Here is a tiny trained network, its code and every weight. The questions are about switching its units off for an input and a class, where a switched-off unit gives its printed mean instead of its output.

import numpy as np


def w(rows, s, z=0):
    codes = np.array(rows[::2]) - 128.0
    scale = np.full(codes.shape[1], s)
    scale[-1] = z or s
    return codes * scale


def norm(h):
    return h / np.sqrt((h * h).mean(-1, keepdims=True) + 1e-5)


def f(y):
    return np.maximum(y, 0)


def log_softmax(a):
    a = a - a.max(-1, keepdims=True)
    return a - np.log(np.exp(a).sum(-1, keepdims=True))


def net(x, mask):
    res = np.array(x, float).reshape(1, 4) / 4 @ E
    u = 0
    for l in range(3):
        y = f(norm(res) @ A[l][:, :-1].T + A[l][:, -1])
        res = res + np.where(mask[u : u + 4], y, B[l][:, -1]) @ B[l][:, :-1]
        u += 4
    return log_softmax(norm(res)[-1] @ U[:, :-1].T + U[:, -1])


A, B = {}, {}
E = w([
[161,94,64,127,79,72,106,105,2],'x0',
[55,112,129,121,249,111,6,246,61],'x1',
[73,176,164,140,70,150,31,93,123],'x2',
[156,132,147,147,123,135,122,142,117],'x3',
],0.0067)
A[0] = w([
[136,112,72,108,25,137,17,128,141,143],'0.n0',
[194,150,54,62,78,58,123,73,2,96],'0.n1',
[163,54,46,140,165,116,206,160,87,1],'0.n2',
[120,41,46,150,99,73,100,155,71,22],'0.n3',
],0.0058,0.0036)
B[0] = w([
[83,233,153,146,77,95,145,203,89,212],'0.n0',
[142,125,105,218,103,199,118,201,108,253],'0.n1',
[50,149,248,163,108,55,180,146,94,191],'0.n2',
[169,81,80,119,94,152,95,235,121,187],'0.n3',
],0.011,0.0049)
A[1] = w([
[118,52,116,80,201,170,56,162,76,72],'1.n0',
[121,121,234,93,198,172,120,163,222,101],'1.n1',
[186,1,207,88,200,38,196,156,100,4],'1.n2',
[62,157,156,108,178,215,196,149,237,73],'1.n3',
],0.0071,0.003)
B[1] = w([
[222,149,109,106,195,130,121,40,97,194],'1.n0',
[65,26,41,98,50,149,132,133,68,251],'1.n1',
[57,221,248,209,189,93,169,159,119,189],'1.n2',
[181,161,157,218,105,163,120,187,68,254],'1.n3',
],0.012,0.0065)
A[2] = w([
[69,148,190,121,87,81,47,130,140,1],'2.n0',
[75,98,173,126,122,202,133,140,176,76],'2.n1',
[163,214,169,155,83,140,172,105,88,243],'2.n2',
[149,159,115,95,245,100,61,113,67,155],'2.n3',
],0.012,0.0025)
B[2] = w([
[10,151,221,205,158,42,182,120,140,160],'2.n0',
[181,163,120,155,115,66,92,224,88,149],'2.n1',
[115,110,121,71,188,117,98,92,157,254],'2.n2',
[151,115,113,78,78,144,159,66,224,189],'2.n3',
],0.013)
U = w([
[168,101,75,162,92,202,114,197,70,100],'0',
[54,183,215,165,216,88,182,136,140,250],'1',
[170,98,81,4,153,166,139,32,251,28],'2',
],0.012,0.0014)

Each question gives the input, the list of numbers given to net, and the class t.
The units are the neurons (one row each of A and B). Each row of codes is followed by its name. A weight is (code - 128) times the scale printed after its matrix; where a second scale follows, it is the last column's (A, B and U).
mask holds one flag per neuron, layer by layer. A switched-off neuron (its flag False) gives its mean, the last column of its row in B, instead of its output. The means were averaged over made-up inputs and are rounded, as every weight is.
A unit's drop is (log p(t) with every unit on - log p(t) with that unit switched off) / (log p(t) with every unit on - log p(t) with every unit switched off).
The circuit of an input: a set's keep is (log p(t) with only the set's units on - log p(t) with every unit switched off) / (log p(t) with every unit on - log p(t) with every unit switched off). Starting from all 12 units, units are removed one at a time, each time the one whose removal leaves the highest keep (on an exact tie, the one counted first), for as long as the keep stays at least 0.8.
units of the circuit, in order: the units of the circuit, biggest drop first
most important unit: the unit with the biggest drop
k most important neurons: the k neurons with the biggest drops, biggest first
drop of u: that unit's drop, to one decimal
input [7,3,8,-5], class 1: units of the circuit, in order => 2.n0
input [-6,8,5,3], class 2: 2 most important neurons => 1.n0, 2.n3
input [2,-4,0,5], class 2: 3 most important neurons => 1.n1, 2.n2, 1.n3
input [3,5,-2,6], class 2: units of the circuit, in order => 2.n3, 1.n0
input [-4,6,1,3], class 2: units of the circuit, in order => 1.n0, 2.n3
input [-5,2,5,8], class 0: 3 most important neurons => 1.n1, 1.n2, 0.n2
input [6,-6,-8,0], class 1: 3 most important neurons => 0.n2, 1.n1, 2.n3
input [4,-1,6,-2], class 1: 3 most important neurons => 0.n0, 1.n1, 2.n0
input [4,-2,-7,-3], class 1: 2 most important neurons => 0.n2, 1.n1
input [-8,-7,3,-2], class 0: 2 most important neurons => 2.n1, 2.n3
input [3,1,-2,-6], class 0: 2 most important neurons => 0.n1, 0.n3
input [2,-5,-1,-2], class 2: drop of 1.n1 => 1.2
input [-7,-2,-3,4], class 0: drop of 0.n3 => 0.0
input [4,7,0,4], class 2: most important unit => 2.n3
input [-7,4,6,6], class 0: drop of 1.n2 => 0.1
